Below is a small trained network, with its code and all its weights. Each question gives an input and a class and asks what happens when units are switched off, that is, made to give their printed mean instead of their output.

import numpy as np


def w(rows, s, z=0):
    codes = np.array(rows[::2]) - 128.0
    scale = np.full(codes.shape[1], s)
    scale[-1] = z or s
    return codes * scale


def norm(h):
    return h / np.sqrt((h * h).mean(-1, keepdims=True) + 1e-5)


def f(y):
    return y / 2 * (1 + np.tanh(0.7978845608 * (y + 0.044715 * y**3)))


def log_softmax(a):
    a = a - a.max(-1, keepdims=True)
    return a - np.log(np.exp(a).sum(-1, keepdims=True))


def net(x, mask):
    res = np.array(x, float).reshape(1, 6) / 4 @ E
    u = 0
    for l in range(3):
        y = f(norm(res) @ A[l][:, :-1].T + A[l][:, -1])
        res = res + np.where(mask[u : u + 10], y, B[l][:, -1]) @ B[l][:, :-1]
        u += 10
    return log_softmax(norm(res)[-1] @ U[:, :-1].T + U[:, -1])


A, B = {}, {}
E = w([
[154,156,98,104],'x0',
[78,173,120,92],'x1',
[229,121,59,128],'x2',
[137,254,126,239],'x3',
[118,169,20,82],'x4',
[117,45,78,172],'x5',
],0.0092)
A[0] = w([
[167,102,116,75,102],'L0N0',
[196,65,165,76,159],'L0N1',
[104,212,210,133,93],'L0N2',
[182,188,7,178,73],'L0N3',
[177,75,160,153,114],'L0N4',
[208,105,152,99,86],'L0N5',
[171,170,237,129,253],'L0N6',
[154,146,216,18,48],'L0N7',
[96,103,135,111,99],'L0N8',
[3,117,159,161,119],'L0N9',
],0.011,0.0052)
B[0] = w([
[97,140,138,70,153],'L0N0',
[138,115,205,119,209],'L0N1',
[48,205,174,172,197],'L0N2',
[236,164,112,127,201],'L0N3',
[160,76,163,151,158],'L0N4',
[68,145,155,166,146],'L0N5',
[98,129,172,184,255],'L0N6',
[68,103,210,67,180],'L0N7',
[154,141,84,98,138],'L0N8',
[105,152,1,144,212],'L0N9',
],0.0098,0.0064)
A[1] = w([
[179,5,156,83,160],'L1N0',
[75,56,125,95,102],'L1N1',
[115,195,54,118,253],'L1N2',
[156,93,97,71,122],'L1N3',
[97,166,164,131,112],'L1N4',
[89,119,41,127,123],'L1N5',
[169,85,92,92,85],'L1N6',
[117,85,167,174,59],'L1N7',
[213,149,219,120,213],'L1N8',
[108,94,146,68,153],'L1N9',
],0.015,0.0036)
B[1] = w([
[179,188,215,154,254],'L1N0',
[205,140,77,100,206],'L1N1',
[84,94,74,155,249],'L1N2',
[127,186,161,73,177],'L1N3',
[42,186,149,112,179],'L1N4',
[83,2,163,14,190],'L1N5',
[135,186,183,129,166],'L1N6',
[170,66,167,147,169],'L1N7',
[67,34,67,85,229],'L1N8',
[157,197,90,38,198],'L1N9',
],0.0095,0.0071)
A[2] = w([
[97,203,62,98,192],'L2N0',
[87,44,127,106,115],'L2N1',
[83,178,133,178,125],'L2N2',
[194,112,33,224,192],'L2N3',
[171,168,76,189,182],'L2N4',
[164,242,95,88,250],'L2N5',
[254,136,110,131,142],'L2N6',
[136,186,194,128,115],'L2N7',
[166,162,69,146,101],'L2N8',
[109,253,194,182,132],'L2N9',
],0.0092,0.0017)
B[2] = w([
[214,65,153,253,239],'L2N0',
[71,92,116,2,177],'L2N1',
[178,135,111,179,200],'L2N2',
[170,53,89,19,224],'L2N3',
[135,93,35,103,179],'L2N4',
[242,143,110,127,249],'L2N5',
[145,143,116,223,219],'L2N6',
[102,215,90,140,190],'L2N7',
[200,133,50,223,152],'L2N8',
[168,195,69,157,254],'L2N9',
],0.0063,0.0034)
U = w([
[114,111,151,112,2],'0',
[150,40,233,214,110],'1',
[34,152,246,84,78],'2',
[32,85,68,108,184],'3',
[205,154,195,99,181],'4',
[168,191,142,42,117],'5',
[12,249,114,233,131],'6',
[220,113,8,164,143],'7',
],0.017,0.0092)

Each question gives the input, the list of numbers given to net, and the class t.
The units are the neurons (one row each of A and B). Each row of codes is followed by its name. A weight is (code - 128) times the scale printed after its matrix; where a second scale follows, it is the last column's (A, B and U).
mask holds one flag per neuron, layer by layer. A switched-off neuron (its flag False) gives its mean, the last column of its row in B, instead of its output. The means were averaged over made-up inputs and are rounded, as every weight is.
A unit's drop is (log p(t) with every unit on - log p(t) with that unit switched off) / (log p(t) with every unit on - log p(t) with every unit switched off).
The circuit of an input: a set's keep is (log p(t) with only the set's units on - log p(t) with every unit switched off) / (log p(t) with every unit on - log p(t) with every unit switched off). Starting from the 12 units with the biggest drops (on a tie, the unit counted first), units are removed one at a time, each time the one whose removal leaves the highest keep (on an exact tie, the one counted first), for as long as the keep stays at least 0.8.
circuit, biggest first: the units of the circuit, biggest drop first
k most important neurons: the k neurons with the biggest drops, biggest first
top k neurons in layer l: the k neurons of layer l with the biggest drops, biggest first
drop of u: that unit's drop, to one decimal
input [-4,-1,3,-1,-2,6], class 4: circuit, biggest first => L0N6; L1N0
input [1,-4,-8,-3,0,0], class 3: circuit, biggest first => L0N9
input [3,-4,1,-4,8,4], class 4: circuit, biggest first => L0N9; L1N0
input [-6,-7,-7,-8,5,-7], class 4: circuit, biggest first => L1N1; L1N0
input [7,5,-7,-3,7,-4], class 3: 2 most important neurons => L1N0; L1N2
input [-4,0,0,-6,-4,3], class 4: circuit, biggest first => L1N0; L1N1
input [-8,3,2,-4,-2,-1], class 4: 2 most important neurons => L1N0; L0N2
input [4,-1,5,0,1,-5], class 7: circuit, biggest first => L1N5; L2N8
input [-3,-5,0,-2,7,-4], class 4: 2 most important neurons => L0N2; L0N9
input [-5,-8,4,-1,6,2], class 4: top 2 neurons in layer 1 => L1N0; L1N6
input [-4,-2,-8,-3,-1,-4], class 6: circuit, biggest first => L0N9; L1N5
input [6,-1,1,2,1,-5], class 7: 4 most important neurons => L0N3; L1N5; L0N1; L2N0
input [5,7,6,-5,-4,6], class 5: 4 most important neurons => L1N9; L0N6; L0N0; L1N3
input [-5,3,-6,3,8,4], class 3: circuit, biggest first => L1N5
input [0,0,3,-3,7,3], class 4: top 3 neurons in layer 0 => L0N9; L0N2; L0N3
input [1,6,0,-5,5,4], class 5: 2 most important neurons => L0N9; L0N2
input [0,7,-7,2,5,0], class 3: top 3 neurons in layer 1 => L1N5; L1N0; L1N2
input [-8,4,-6,-4,-3,-5], class 6: 2 most important neurons => L0N9; L1N5
input [-8,-3,4,-4,-4,7], class 4: top 2 neurons in layer 0 => L0N6; L0N2
input [-5,2,1,6,6,8], class 7: circuit, biggest first => L0N3
input [-4,-3,-7,0,1,5], class 3: drop of L1N5 => 0.2
input [7,1,-2,2,0,3], class 7: drop of L0N3 => 1.2
input [3,6,-4,-8,-2,2], class 5: drop of L1N9 => 0.1
